Look-ups in named tables: a row name and a column name give one cell, copied from the table.

nuzef =
      lof  zudefeg  koremo
rav   191       63     200
lema   38      169     231
feme  108       81      68

What is the koremo of feme in nuzef? 68
What is the koremo of rav in nuzef? 200
What is the koremo of lema in nuzef? 231
What is the lof of feme in nuzef? 108
What is the lof of lema in nuzef? 38
What is the zudefeg of feme in nuzef? 81
What is the lof of rav in nuzef? 191
What is the zudefeg of rav in nuzef? 63
What is the zudefeg of lema in nuzef? 169

femekap:
|  | laseref | bofun | fek | fode | nalu | suf | vedone | nizuv | fot | kitanu |
|---|---|---|---|---|---|---|---|---|---|---|
| degu | 119 | 239 | 28 | 122 | 122 | 156 | 97 | 137 | 134 | 232 |
| nes | 107 | 155 | 148 | 136 | 183 | 143 | 139 | 171 | 168 | 133 |
| ropi | 109 | 169 | 166 | 63 | 134 | 143 | 113 | 153 | 84 | 111 |
| zis | 177 | 125 | 194 | 160 | 148 | 154 | 182 | 140 | 161 | 152 |

What is the laseref of zis in femekap? 177
What is the nizuv of ropi in femekap? 153
What is the nizuv of nes in femekap? 171
What is the suf of zis in femekap? 154
What is the fode of zis in femekap? 160
What is the bofun of degu in femekap? 239
What is the fode of nes in femekap? 136
What is the vedone of zis in femekap? 182

kib =
	lokeka	rigom	rebose	rovidu	gek	nufer	pefofe	falika	sof	kidi
soko	56	58	47	51	46	40	51	44	55	67
non	91	23	45	17	22	12	33	75	32	85
rad	55	45	40	44	47	49	46	41	54	50
zula	23	43	17	60	26	67	78	75	35	40
zufan	28	25	44	47	53	57	54	55	28	39
rez	60	24	51	37	35	34	43	55	47	41
gil	49	35	53	49	44	43	56	55	62	52
fimeg	14	60	9	71	31	72	59	84	51	52
dute	79	28	39	34	20	29	34	64	38	80
mezivum	23	44	33	44	36	55	62	66	48	43

zula, rebose -> 17
zufan, rebose -> 44
fimeg, rigom -> 60
zufan, rovidu -> 47
fimeg, rebose -> 9
gil, lokeka -> 49
non, kidi -> 85
rez, rebose -> 51
rez, sof -> 47
rez, lokeka -> 60
Row with the largest nufer: fimeg

fadofo
|  | derupa | bobubo | zunuk | nozovom | gor | kob |
|---|---|---|---|---|---|---|
| ril | 60154 | 42617 | 39910 | 60775 | 45380 | 43656 |
| ginet | 21391 | 64561 | 34260 | 24386 | 52667 | 27396 |
| gekuf | 29688 | 41887 | 70387 | 23155 | 73249 | 25532 |
| mekubog | 44521 | 61847 | 27911 | 59807 | 44454 | 67632 |
| veno | 36957 | 38293 | 65535 | 19106 | 80252 | 30483 |
| nukesi | 65260 | 28731 | 37264 | 17027 | 39734 | 25953 |
| lenape | 28425 | 47996 | 59780 | 17465 | 57880 | 38105 |

What is the kob of nukesi in fadofo?
25953
What is the gor of ginet in fadofo?
52667
What is the kob of ginet in fadofo?
27396
What is the zunuk of gekuf in fadofo?
70387
What is the zunuk of ginet in fadofo?
34260
What is the nozovom of gekuf in fadofo?
23155
What is the bobubo of gekuf in fadofo?
41887
What is the bobubo of nukesi in fadofo?
28731
What is the derupa of ginet in fadofo?
21391
What is the zunuk of nukesi in fadofo?
37264
What is the gor of veno in fadofo?
80252
What is the kob of mekubog in fadofo?
67632

tet
|  | tivaga | mim | rane | rebutef | kupu | lef |
|---|---|---|---|---|---|---|
| nisi | 682 | 1306 | 2192 | -306 | -1699 | -170 |
| kuf | 1689 | 3335 | -2700 | 1782 | -1629 | 1974 |
| zel | 6575 | 3257 | -2296 | 3890 | -2540 | -785 |
| duz | -12 | 1462 | -2088 | -1896 | 4450 | -2940 |
| feneta | -1990 | -434 | -689 | -944 | 95 | -1218 |
| lepir | -1895 | 428 | -3773 | -1208 | 1204 | 1548 |
| gote | -4597 | 2901 | 688 | -6100 | -1624 | 5620 |
| girag | -5214 | 1262 | 544 | -1124 | 1426 | 577 |
| ketis | -112 | 5701 | -1000 | -286 | -2109 | 1889 |
| nupanub | -2639 | 277 | -1914 | 425 | -361 | -2296 |
| sov | -1773 | 1724 | -4808 | 2338 | 23 | -2116 |
| luvik | 5697 | 1137 | -3989 | 3422 | -1899 | 820 |

zel, tivaga: 6575
gote, rebutef: -6100
nupanub, lef: -2296
feneta, tivaga: -1990
kuf, tivaga: 1689
duz, tivaga: -12
luvik, rane: -3989
zel, rebutef: 3890
lepir, rane: -3773

dumabe:
         gumadoz  lerip   tov
vit         6524   1701  3988
nevob       7473   2587  3391
bolipo      6948   3554  3550
dezes       4040   1523  2289
bilugo       975  -4643  2398
tanum       -709  -4255  4537
tizasif     -267  -5739  2849
visigo      -304  -4226  1260
bul         -633  -4224  4112

visigo, tov => 1260
bul, tov => 4112
bilugo, gumadoz => 975
visigo, gumadoz => -304
dezes, tov => 2289
bolipo, tov => 3550
vit, lerip => 1701
bul, gumadoz => -633
tizasif, lerip => -5739
tanum, lerip => -4255
bolipo, gumadoz => 6948
tizasif, tov => 2849
nevob, gumadoz => 7473
tanum, tov => 4537
visigo, lerip => -4226
bilugo, tov => 2398

por
|  | dapup | pekurir | mer | ber | puv | begov |
|---|---|---|---|---|---|---|
| kez | 0.44 | 0.53 | 0.44 | 0.43 | 0.55 | 0.40 |
| romezif | 0.52 | 0.45 | 0.44 | 0.44 | 0.43 | 0.44 |
| kogepur | 0.57 | 0.43 | 0.45 | 0.39 | 0.43 | 0.31 |
| metuv | 0.33 | 0.46 | 0.45 | 0.44 | 0.44 | 0.44 |
| zasegi | 0.44 | 0.82 | 0.48 | 0.55 | 0.41 | 0.20 |
| latof | 0.41 | 0.23 | 0.38 | 0.51 | 0.49 | 0.51 |
| pof | 0.50 | 0.38 | 0.50 | 0.34 | 0.44 | 0.65 |
| vuka | 0.25 | 0.54 | 0.48 | 0.48 | 0.42 | 0.59 |
| sis | 0.23 | 0.35 | 0.52 | 0.45 | 0.31 | 0.42 |
| kare | 0.44 | 0.39 | 0.39 | 0.35 | 0.35 | 0.39 |
| fovuga | 0.57 | 0.44 | 0.46 | 0.37 | 0.55 | 0.61 |
| neturo | 0.23 | 0.54 | 0.43 | 0.38 | 0.48 | 0.51 |

begov of romezif: 0.44
ber of romezif: 0.44
ber of kare: 0.35
mer of kez: 0.44
pekurir of fovuga: 0.44
ber of neturo: 0.38
pekurir of latof: 0.23
dapup of kogepur: 0.57
puv of neturo: 0.48
dapup of latof: 0.41
puv of sis: 0.31
ber of sis: 0.45
Which row has the largest ber? zasegi

